Below is a small trained network, with its code and all its weights. Each question gives an input and a class and asks what happens when units are switched off, that is, made to give their printed mean instead of their output.

import numpy as np


def w(rows, s, z=0):
    codes = np.array(rows[::2]) - 128.0
    scale = np.full(codes.shape[1], s)
    scale[-1] = z or s
    return codes * scale


def f(y):
    return y / 2 * (1 + np.tanh(0.7978845608 * (y + 0.044715 * y**3)))


def log_softmax(a):
    a = a - a.max(-1, keepdims=True)
    return a - np.log(np.exp(a).sum(-1, keepdims=True))


def net(x, mask):
    res = np.array(x, float).reshape(1, 3) / 4 @ E
    y = f(res @ A[0][:, :-1].T + A[0][:, -1])
    res = res + np.where(mask, y, B[0][:, -1]) @ B[0][:, :-1]
    return log_softmax(res[-1] @ U[:, :-1].T + U[:, -1])


A, B = {}, {}
E = w([
[149,43,93,167,44,73,217,219,151],'x0',
[84,141,235,109,135,129,194,188,2],'x1',
[136,158,91,70,119,248,178,190,195],'x2',
],0.0088)
A[0] = w([
[162,78,128,152,81,93,178,168,147,113],'N0',
[108,181,135,137,179,143,99,110,125,89],'N1',
[109,123,145,169,130,43,101,98,93,101],'N2',
[210,77,89,207,45,84,165,202,138,120],'N3',
[83,154,131,90,151,143,70,116,119,60],'N4',
[97,178,144,94,150,147,103,44,139,62],'N5',
[123,204,149,76,177,148,53,69,120,165],'N6',
[185,77,82,131,166,137,84,104,175,59],'N7',
[137,58,112,194,57,80,176,155,147,164],'N8',
[173,129,68,126,103,121,88,90,166,42],'N9',
[151,151,79,146,99,136,113,107,203,37],'N10',
[167,102,85,164,136,145,73,124,184,46],'N11',
[143,186,106,90,157,175,141,186,159,139],'N12',
[92,124,188,67,127,159,189,142,1,27],'N13',
[124,163,134,113,195,148,47,83,103,170],'N14',
[130,166,92,40,107,232,184,176,164,80],'N15',
[178,139,66,170,120,93,96,58,164,26],'N16',
[95,141,152,110,157,122,153,175,68,28],'N17',
[141,124,121,78,110,248,144,171,175,56],'N18',
[138,103,156,209,140,57,79,97,113,21],'N19',
[106,163,184,62,184,183,57,55,144,160],'N20',
[108,112,139,204,114,64,76,92,91,73],'N21',
[174,121,44,113,105,127,76,90,150,65],'N22',
[75,158,173,93,128,125,158,190,62,6],'N23',
[125,65,99,159,116,112,159,189,153,165],'N24',
],0.0083,0.0015)
B[0] = w([
[73,73,56,51,105,206,180,94,168,190],'N0',
[78,94,77,91,87,175,173,72,123,177],'N1',
[245,111,155,177,193,96,70,92,76,186],'N2',
[78,53,75,67,65,198,194,90,148,231],'N3',
[113,119,51,76,84,130,161,92,131,174],'N4',
[94,85,140,66,138,154,181,90,130,202],'N5',
[89,67,48,62,111,194,192,86,158,245],'N6',
[63,240,236,104,105,113,57,216,196,198],'N7',
[100,68,23,45,78,205,210,78,130,216],'N8',
[105,180,207,108,92,117,80,239,178,196],'N9',
[116,184,230,99,146,109,86,192,189,197],'N10',
[96,205,174,139,98,115,68,190,192,196],'N11',
[209,97,100,184,153,100,115,82,69,190],'N12',
[98,225,204,151,82,133,93,230,203,233],'N13',
[104,53,66,56,92,210,175,74,149,225],'N14',
[244,86,130,228,242,34,44,9,2,233],'N15',
[104,195,148,140,164,86,74,193,166,206],'N16',
[101,182,208,134,131,152,97,215,189,177],'N17',
[250,85,172,193,232,28,42,36,26,215],'N18',
[219,115,143,221,222,36,82,60,10,188],'N19',
[77,49,63,85,78,202,193,72,143,254],'N20',
[214,93,135,252,223,33,84,48,58,190],'N21',
[95,214,236,123,124,110,71,227,190,205],'N22',
[80,242,232,143,93,105,86,206,233,199],'N23',
[122,115,82,84,64,180,166,76,122,186],'N24',
],0.0056,0.0096)
U = w([
[71,53,85,81,89,185,152,100,127,194],'0',
[253,92,147,180,165,79,87,90,84,170],'1',
[73,220,195,125,102,126,92,207,152,2],'2',
],0.014,0.00097)

Each question gives the input, the list of numbers given to net, and the class t.
The units are the neurons (one row each of A and B). Each row of codes is followed by its name. A weight is (code - 128) times the scale printed after its matrix; where a second scale follows, it is the last column's (A, B and U).
mask holds one flag per neuron, in row order. A switched-off neuron (its flag False) gives its mean, the last column of its row in B, instead of its output. The means were averaged over made-up inputs and are rounded, as every weight is.
A unit's drop is (log p(t) with every unit on - log p(t) with that unit switched off) / (log p(t) with every unit on - log p(t) with every unit switched off).
The circuit of an input: a set's keep is (log p(t) with only the set's units on - log p(t) with every unit switched off) / (log p(t) with every unit on - log p(t) with every unit switched off). Starting from the 12 units with the biggest drops (on a tie, the unit counted first), units are removed one at a time, each time the one whose removal leaves the highest keep (on an exact tie, the one counted first), for as long as the keep stays at least 0.8.
circuit, biggest first: the units of the circuit, biggest drop first
k most important neurons: the k neurons with the biggest drops, biggest first
drop when u is switched off: that unit's drop, to one decimal
input [5,0,7], class 1: circuit, biggest first : N15
input [6,0,-6], class 0: 2 most important neurons : N8, N3
input [7,-1,-6], class 0: 2 most important neurons : N3, N8
input [0,-3,3], class 1: 2 most important neurons : N13, N23
input [-4,0,-4], class 0: 4 most important neurons : N15, N18, N14, N6
input [4,6,5], class 2: 2 most important neurons : N13, N23
input [0,-4,-3], class 2: 2 most important neurons : N15, N18
input [-5,6,6], class 1: 3 most important neurons : N15, N18, N12
input [1,7,7], class 1: 3 most important neurons : N15, N18, N12
input [4,4,6], class 1: drop when N15 is switched off : 0.2
input [-7,-1,-5], class 0: drop when N21 is switched off : 0.0
input [7,-8,-2], class 2: drop when N11 is switched off : 0.3
